K_83: [ 19   3   5  35 -49   6 -40   2  19  27  17 -12 -11  29   3   8 -17   9
 -16  26  -1   7  12  -6  16  28 -21  -1  23   8  -6 -32  35   7  -3  -4
  27  33  19 -16  -9  19 -10   9 -26 -36 -25   0  -1   5 -11  40   9   3
 -17   5  25  -7  26  12]
K_363: [-10  -9  -2  -9  25  -2  27   9 -13 -23   1  11  14 -35   9   0 -14   0
  22  -7  15  14  -5  12 -10 -32  -3  13 -21  -6  11  11 -27   0   7  18
 -13 -23   0  16  17   7  18  -2  17   9  21   8  19  -2  14 -29   6 -12
  -4  15 -20   0  -1 -34]
K_319: [  9  11   7 -15 -11   2  -8  26  28  16 -31   0 -11   2  19   0  14 -18
 -11   0  -3  13  -8 -21  27   5 -36  -7  20  28  -8 -16 -18  16   4   7
  -1  23 -16  20   8   9 -12  22 -19  -4 -23  -6  -6  -8   8  26   1   7
  14 -10  -7 -14  10  13]
K_377: [-12 -10 -26  21 -36  -4 -10   0  15   1  19   3   0  10 -20  -5   0  23
 -10  -2 -16  10 -14  35 -32  -1  10  -8  42   3   7   3  22   4  34  16
  10  17 -15   2 -48 -28  -8 -28  -3   1   5  30 -10 -13  -2  10   4   3
  -8  -5 -16   5   5 -16]
K_840: [-11   5   2  -4  15  -7  41  16 -25 -46 -15  41   1 -23 -41  15   6 -10
  30  12  -3  -3  36  10   1 -48  -7  22 -23 -26  35  15 -23   4 -28   3
 -31 -25 -11  14  -2 -16   4 -19  31  -5  36   8 -15 -15  -2 -50  11 -11
  -9 -17 -22  18 -18 -23]
K_786: [-18  16  -6 -27   8  19  21  -1 -12  12 -20  17  16  -5 -22  11 -25   1
  41 -39   8 -13 -12   5 -18 -54  22  -6   6  -8 -20  23 -19  25  26  22
  11 -40 -21  24 -10 -17  -9 -21  38   0   3   3  -1  -2 -20 -41  -2 -10
 -19  11 -17  -6 -34  21]
which: [  9  11   7 -15 -11   2  -8  26  28  16 -31   0 -11   2  19   0  14 -18
 -11   0  -3  13  -8 -21  27   5 -36  -7  20  28  -8 -16 -18  16   4   7
  -1  23 -16  20   8   9 -12  22 -19  -4 -23  -6  -6  -8   8  26   1   7
  14 -10  -7 -14  10  13] : K_319
which: [ 19   3   5  35 -49   6 -40   2  19  27  17 -12 -11  29   3   8 -17   9
 -16  26  -1   7  12  -6  16  28 -21  -1  23   8  -6 -32  35   7  -3  -4
  27  33  19 -16  -9  19 -10   9 -26 -36 -25   0  -1   5 -11  40   9   3
 -17   5  25  -7  26  12] : K_83
which: [-18  16  -6 -27   8  19  21  -1 -12  12 -20  17  16  -5 -22  11 -25   1
  41 -39   8 -13 -12   5 -18 -54  22  -6   6  -8 -20  23 -19  25  26  22
  11 -40 -21  24 -10 -17  -9 -21  38   0   3   3  -1  -2 -20 -41  -2 -10
 -19  11 -17  -6 -34  21] : K_786
loc: [-46] : K_840, 10

K_840: [ 27  12   6   5   7  22  -2   6   1  -5   9  30 -24 -12   3 -13   3   5
  -9  32  30  -9 -12  -3  21  10]
K_786: [-11 -11  25   9   1  15  13   8  -6  -4  19  -8  29  20  30 -21  -9  24
  34   6 -15  30 -15 -11  27  11]
K_363: [  3  -6  22   8   1  22   5  17 -11 -10  24   5   9   6  27 -36  -8  18
  26  26  -3  25 -28 -18  39  16]
K_319: [ 25   5   7   6   1  23  -9  23 -13 -14  25  22 -22 -18  13 -43  -1  12
   7  31  13  13 -35 -21  42  18]
loc: [-10] : K_363, 10
loc: [15] : K_786, 6
loc: [42] : K_319, 25
loc: [29] : K_786, 13

K_569: [ 15  17   3  26  15   0  37 -12]
K_377: [ 6 21  5  0 -2  9  8 17]
K_786: [ 14  19   0  24  10  -2  40 -12]
K_218: [ 15  17   3  26  16   0 -11  -6]
K_363: [  1   1   8  -7  -7  11 -13  20]
which: [ 15  17   3  26  16   0 -11  -6] : K_218
loc: [24] : K_786, 4
loc: [16] : K_218, 5

K_840: [-18  18  -9 -41 -30]
K_919: [-13  20  34 -34 -33]
K_377: [-36   8 -33 -38 -32]
K_786: [-37  18  -9 -42  39]
loc: [-36] : K_377, 1
loc: [-42] : K_786, 4
loc: [-41] : K_840, 4
loc: [-34] : K_919, 4

